Below is a small trained network, with its code and all its weights. Each question gives an input and a class and asks what happens when units are switched off, that is, made to give their printed mean instead of their output.

import numpy as np


def w(rows, s, z=0):
    codes = np.array(rows[::2]) - 128.0
    scale = np.full(codes.shape[1], s)
    scale[-1] = z or s
    return codes * scale


def f(y):
    return y / 2 * (1 + np.tanh(0.7978845608 * (y + 0.044715 * y**3)))


def log_softmax(a):
    a = a - a.max(-1, keepdims=True)
    return a - np.log(np.exp(a).sum(-1, keepdims=True))


def net(x, mask):
    res = np.array(x, float).reshape(1, 6) / 4 @ E
    y = f(res @ A[0][:, :-1].T + A[0][:, -1])
    res = res + np.where(mask, y, B[0][:, -1]) @ B[0][:, :-1]
    return log_softmax(res[-1] @ U[:, :-1].T + U[:, -1])


A, B = {}, {}
E = w([
[224,246,252,47,52],'x0',
[145,141,116,157,118],'x1',
[125,129,128,137,132],'x2',
[110,149,122,146,125],'x3',
[132,114,135,124,130],'x4',
[247,208,24,9,190],'x5',
],0.0047)
A[0] = w([
[177,154,79,45,223,87],'N1',
[84,55,16,166,159,102],'N2',
[226,187,167,131,58,163],'N3',
[219,195,30,49,170,233],'N4',
[47,93,203,203,63,196],'N5',
[192,206,199,86,39,127],'N6',
[127,51,2,193,155,68],'N7',
[210,158,45,37,168,251],'N8',
[212,183,141,179,54,99],'N9',
[86,92,21,178,229,36],'N10',
],0.0065,0.0026)
B[0] = w([
[184,61,87,186,144,185],'N1',
[19,158,230,39,210,193],'N2',
[28,171,178,113,213,185],'N3',
[76,39,115,188,249,254],'N4',
[113,23,5,195,184,205],'N5',
[7,146,206,62,198,197],'N6',
[46,209,253,16,178,186],'N7',
[72,67,99,169,217,245],'N8',
[63,186,97,92,210,147],'N9',
[83,214,220,16,51,184],'N10',
],0.0054,0.0058)
U = w([
[68,195,239,39,129,98],'0',
[122,103,92,156,130,254],'1',
[109,134,96,189,132,214],'2',
[143,87,100,161,116,241],'3',
[119,107,98,180,123,186],'4',
[107,14,28,238,141,46],'5',
[233,206,17,146,3,2],'6',
],0.0051,0.0043)

Each question gives the input, the list of numbers given to net, and the class t.
The units are the neurons (one row each of A and B). Each row of codes is followed by its name. A weight is (code - 128) times the scale printed after its matrix; where a second scale follows, it is the last column's (A, B and U).
mask holds one flag per neuron, in row order. A switched-off neuron (its flag False) gives its mean, the last column of its row in B, instead of its output. The means were averaged over made-up inputs and are rounded, as every weight is.
A unit's drop is (log p(t) with every unit on - log p(t) with that unit switched off) / (log p(t) with every unit on - log p(t) with every unit switched off).
The circuit of an input: a set's keep is (log p(t) with only the set's units on - log p(t) with every unit switched off) / (log p(t) with every unit on - log p(t) with every unit switched off). Starting from all 10 units, units are removed one at a time, each time the one whose removal leaves the highest keep (on an exact tie, the one counted first), for as long as the keep stays at least 0.8.
circuit, biggest first: the units of the circuit, biggest drop first
k most important neurons: the k neurons with the biggest drops, biggest first
drop when u is switched off: that unit's drop, to one decimal
input [-6,-5,-1,3,-4,-6], class 0: circuit, biggest first	N2, N7
input [7,2,2,-2,-4,8], class 5: circuit, biggest first	N4, N8
input [-7,2,-7,3,-6,4], class 0: circuit, biggest first	N7, N10
input [6,-5,2,6,-2,8], class 5: 3 most important neurons	N4, N8, N1
input [4,1,-1,-5,3,7], class 5: 2 most important neurons	N4, N8
input [-5,-2,-4,3,0,-4], class 0: 4 most important neurons	N2, N7, N10, N4
input [-2,6,-3,-5,6,8], class 5: circuit, biggest first	N4, N8
input [2,3,6,6,-6,-8], class 5: circuit, biggest first	N5
input [-7,-3,-7,-1,-1,-2], class 0: drop when N7 is switched off	0.2
input [-8,0,5,0,3,2], class 0: drop when N2 is switched off	0.1
input [-8,-5,0,-7,-8,8], class 0: drop when N10 is switched off	0.7
